Below is a small trained network, with its code and all its weights. Each question gives an input and a class and asks what happens when units are switched off, that is, made to give their printed mean instead of their output.

import numpy as np


def w(rows, s, z=0):
    codes = np.array(rows[::2]) - 128.0
    scale = np.full(codes.shape[1], s)
    scale[-1] = z or s
    return codes * scale


def norm(h):
    return h / np.sqrt((h * h).mean(-1, keepdims=True) + 1e-5)


def f(y):
    return np.maximum(y, 0)


def log_softmax(a):
    a = a - a.max(-1, keepdims=True)
    return a - np.log(np.exp(a).sum(-1, keepdims=True))


def net(x, mask):
    res = np.array(x, float).reshape(1, 3) / 4 @ E
    u = 0
    for l in range(2):
        y = f(norm(res) @ A[l][:, :-1].T + A[l][:, -1])
        res = res + np.where(mask[u : u + 5], y, B[l][:, -1]) @ B[l][:, :-1]
        u += 5
    return log_softmax(norm(res)[-1] @ U[:, :-1].T + U[:, -1])


A, B = {}, {}
E = w([
[96,121,58,254,111,151],'x0',
[198,24,153,150,225,184],'x1',
[155,185,64,137,228,81],'x2',
],0.0057)
A[0] = w([
[113,166,146,153,87,93,200],'L0N0',
[158,69,189,139,205,172,72],'L0N1',
[74,200,182,29,214,114,18],'L0N2',
[134,69,204,29,174,106,9],'L0N3',
[151,173,53,87,254,85,2],'L0N4',
],0.0079,0.0029)
B[0] = w([
[91,133,90,66,196,167,225],'L0N0',
[57,118,59,40,122,118,253],'L0N1',
[237,138,81,125,108,118,227],'L0N2',
[254,100,123,168,66,135,228],'L0N3',
[135,201,164,159,238,191,251],'L0N4',
],0.0099,0.0046)
A[1] = w([
[153,93,79,122,162,177,254],'L1N0',
[159,3,161,118,213,122,88],'L1N1',
[108,75,182,102,73,171,112],'L1N2',
[114,108,73,201,140,152,57],'L1N3',
[137,191,145,101,104,106,115],'L1N4',
],0.017,0.0041)
B[1] = w([
[87,70,221,139,88,122,248],'L1N0',
[103,198,3,128,117,124,196],'L1N1',
[151,159,147,147,212,130,190],'L1N2',
[219,130,95,87,119,129,178],'L1N3',
[102,84,63,145,105,144,165],'L1N4',
],0.018,0.013)
U = w([
[33,117,25,96,96,162,188],'0',
[247,96,86,121,74,163,127],'1',
[125,158,145,148,236,171,193],'2',
[99,86,211,137,91,142,162],'3',
[116,155,127,188,108,65,24],'4',
[97,184,155,151,104,66,3],'5',
],0.014,0.0057)

Each question gives the input, the list of numbers given to net, and the class t.
The units are the neurons (one row each of A and B). Each row of codes is followed by its name. A weight is (code - 128) times the scale printed after its matrix; where a second scale follows, it is the last column's (A, B and U).
mask holds one flag per neuron, layer by layer. A switched-off neuron (its flag False) gives its mean, the last column of its row in B, instead of its output. The means were averaged over made-up inputs and are rounded, as every weight is.
A unit's drop is (log p(t) with every unit on - log p(t) with that unit switched off) / (log p(t) with every unit on - log p(t) with every unit switched off).
The circuit of an input: a set's keep is (log p(t) with only the set's units on - log p(t) with every unit switched off) / (log p(t) with every unit on - log p(t) with every unit switched off). Starting from all 10 units, units are removed one at a time, each time the one whose removal leaves the highest keep (on an exact tie, the one counted first), for as long as the keep stays at least 0.8.
circuit, biggest first: the units of the circuit, biggest drop first
unit that matters most: the unit with the biggest drop
top k neurons: the k neurons with the biggest drops, biggest first
k most important neurons of layer l: the k neurons of layer l with the biggest drops, biggest first
drop when u is switched off: that unit's drop, to one decimal
input [2,0,-4], class 2: top 3 neurons	(L1N2, L0N4, L0N2)
input [-6,-4,6], class 1: circuit, biggest first	(L0N2)
input [5,6,3], class 0: 2 most important neurons of layer 1	(L1N1, L1N0)
input [6,3,-7], class 2: top 2 neurons	(L1N2, L0N2)
input [0,7,-8], class 2: top 2 neurons	(L1N2, L0N2)
input [2,4,-5], class 2: top 2 neurons	(L1N2, L0N0)
input [7,-4,-8], class 2: 4 most important neurons of layer 1	(L1N2, L1N0, L1N1, L1N4)
input [8,7,4], class 1: top 2 neurons	(L1N3, L0N0)
input [-5,-4,3], class 1: 2 most important neurons of layer 0	(L0N2, L0N1)
input [-2,-2,1], class 3: top 3 neurons	(L1N1, L1N3, L1N0)
input [-2,1,-3], class 3: top 2 neurons	(L0N3, L1N3)
input [8,-7,-2], class 1: top 2 neurons	(L1N3, L0N1)
input [7,-6,7], class 1: top 3 neurons	(L1N3, L0N1, L1N2)
input [-7,5,-8], class 2: 2 most important neurons of layer 0	(L0N2, L0N1)
input [0,6,5], class 0: top 2 neurons	(L1N1, L1N2)
input [-3,-3,3], class 3: 2 most important neurons of layer 1	(L1N1, L1N3)
input [0,0,2], class 3: 2 most important neurons of layer 1	(L1N1, L1N2)
input [-7,-5,-8], class 2: top 4 neurons	(L1N2, L1N0, L1N3, L1N1)
input [-5,8,-1], class 0: most important neuron of layer 1	(L1N1)
input [3,-2,0], class 3: unit that matters most	L0N0
input [6,-2,-1], class 1: top 2 neurons	(L1N3, L0N1)
input [1,6,-8], class 2: 2 most important neurons of layer 1	(L1N2, L1N4)
input [-3,6,-4], class 0: top 2 neurons	(L1N1, L0N1)
input [0,-5,-6], class 2: top 2 neurons	(L1N2, L1N0)
input [-2,8,3], class 0: drop when L1N1 is switched off	0.9
input [-5,8,4], class 0: drop when L1N1 is switched off	1.1
input [2,6,-1], class 0: drop when L1N1 is switched off	0.7
input [-1,8,-5], class 0: drop when L1N1 is switched off	1.5
